Below are the code and all the weights of a small trained network. Each question names an input and a class and asks about switching units off, where a switched-off unit gives its printed mean instead of its output.

import numpy as np


def w(rows, s, z=0):
    codes = np.array(rows[::2]) - 128.0
    scale = np.full(codes.shape[1], s)
    scale[-1] = z or s
    return codes * scale


def f(y):
    return y / 2 * (1 + np.tanh(0.7978845608 * (y + 0.044715 * y**3)))


def log_softmax(a):
    a = a - a.max(-1, keepdims=True)
    return a - np.log(np.exp(a).sum(-1, keepdims=True))


def net(x, mask):
    res = np.array(x, float).reshape(1, 6) / 4 @ E
    y = f(res @ A[0][:, :-1].T + A[0][:, -1])
    res = res + np.where(mask, y, B[0][:, -1]) @ B[0][:, :-1]
    return log_softmax(res[-1] @ U[:, :-1].T + U[:, -1])


A, B = {}, {}
E = w([
[189,95,145],'x0',
[123,201,254],'x1',
[245,15,220],'x2',
[85,95,58],'x3',
[22,4,208],'x4',
[88,163,192],'x5',
],0.007)
A[0] = w([
[91,181,134,117],'n0',
[156,56,221,206],'n1',
[101,176,192,186],'n2',
[169,10,237,252],'n3',
[144,173,189,214],'n4',
[134,92,97,113],'n5',
[99,53,179,246],'n6',
[98,143,5,117],'n7',
[203,59,112,160],'n8',
[195,174,52,254],'n9',
[46,31,66,192],'n10',
[90,203,157,91],'n11',
[175,60,191,204],'n12',
[120,225,124,253],'n13',
[128,64,46,94],'n14',
[102,198,161,106],'n15',
[97,188,155,108],'n16',
[167,103,25,121],'n17',
[69,75,103,119],'n18',
[239,255,90,122],'n19',
[28,117,100,52],'n20',
[108,205,152,105],'n21',
],0.0098,0.0046)
B[0] = w([
[140,101,136,150],'n0',
[211,176,84,207],'n1',
[144,110,109,168],'n2',
[231,192,129,246],'n3',
[136,93,62,171],'n4',
[90,150,127,141],'n5',
[151,192,129,199],'n6',
[132,99,105,184],'n7',
[155,139,160,187],'n8',
[117,181,39,207],'n9',
[85,179,118,199],'n10',
[114,79,138,157],'n11',
[255,138,145,199],'n12',
[130,42,49,195],'n13',
[100,112,108,166],'n14',
[124,74,138,155],'n15',
[140,35,141,151],'n16',
[93,157,118,177],'n17',
[100,179,181,156],'n18',
[96,145,79,215],'n19',
[86,114,128,155],'n20',
[120,62,126,156],'n21',
],0.0096,0.013)
U = w([
[107,171,29,13],'0',
[82,137,53,156],'1',
[124,119,254,11],'2',
[67,21,221,199],'3',
[130,126,175,3],'4',
[219,198,90,230],'5',
[148,102,214,15],'6',
[52,216,134,84],'7',
],0.0088,0.0058)

Each question gives the input, the list of numbers given to net, and the class t.
The units are the neurons (one row each of A and B). Each row of codes is followed by its name. A weight is (code - 128) times the scale printed after its matrix; where a second scale follows, it is the last column's (A, B and U).
mask holds one flag per neuron, in row order. A switched-off neuron (its flag False) gives its mean, the last column of its row in B, instead of its output. The means were averaged over made-up inputs and are rounded, as every weight is.
A unit's drop is (log p(t) with every unit on - log p(t) with that unit switched off) / (log p(t) with every unit on - log p(t) with every unit switched off).
The circuit of an input: a set's keep is (log p(t) with only the set's units on - log p(t) with every unit switched off) / (log p(t) with every unit on - log p(t) with every unit switched off). Starting from the 12 units with the biggest drops (on a tie, the unit counted first), units are removed one at a time, each time the one whose removal leaves the highest keep (on an exact tie, the one counted first), for as long as the keep stays at least 0.8.
circuit, biggest first: the units of the circuit, biggest drop first
unit that matters most: the unit with the biggest drop
k most important neurons: the k neurons with the biggest drops, biggest first
drop of u: that unit's drop, to one decimal
input [-8,-5,6,8,7,5], class 5: circuit, biggest first : n3
input [-5,-4,-2,4,-2,-4], class 1: circuit, biggest first : n3, n1
input [2,3,-2,-2,-2,-7], class 0: circuit, biggest first : n3, n12
input [-2,3,-5,8,-8,0], class 0: circuit, biggest first : n9, n19
input [-5,8,-6,-3,-7,-7], class 0: circuit, biggest first : n9, n19
input [-8,-3,-4,6,-1,-3], class 1: circuit, biggest first : n3, n1
input [-3,-8,-3,-3,-2,-3], class 1: 2 most important neurons : n3, n1
input [1,8,-1,-6,-5,6], class 1: 2 most important neurons : n19, n4
input [7,-8,-2,2,8,-6], class 7: 2 most important neurons : n10, n18
input [2,-7,-3,6,-6,4], class 0: drop of n9 : 0.2
input [3,4,-8,8,-7,5], class 1: drop of n3 : 0.1
input [-5,-5,-6,-2,4,5], class 3: drop of n9 : 0.2
input [7,-4,-5,8,6,2], class 7: drop of n13 : 0.1
input [4,-6,-2,5,-6,7], class 0: unit that matters most : n9
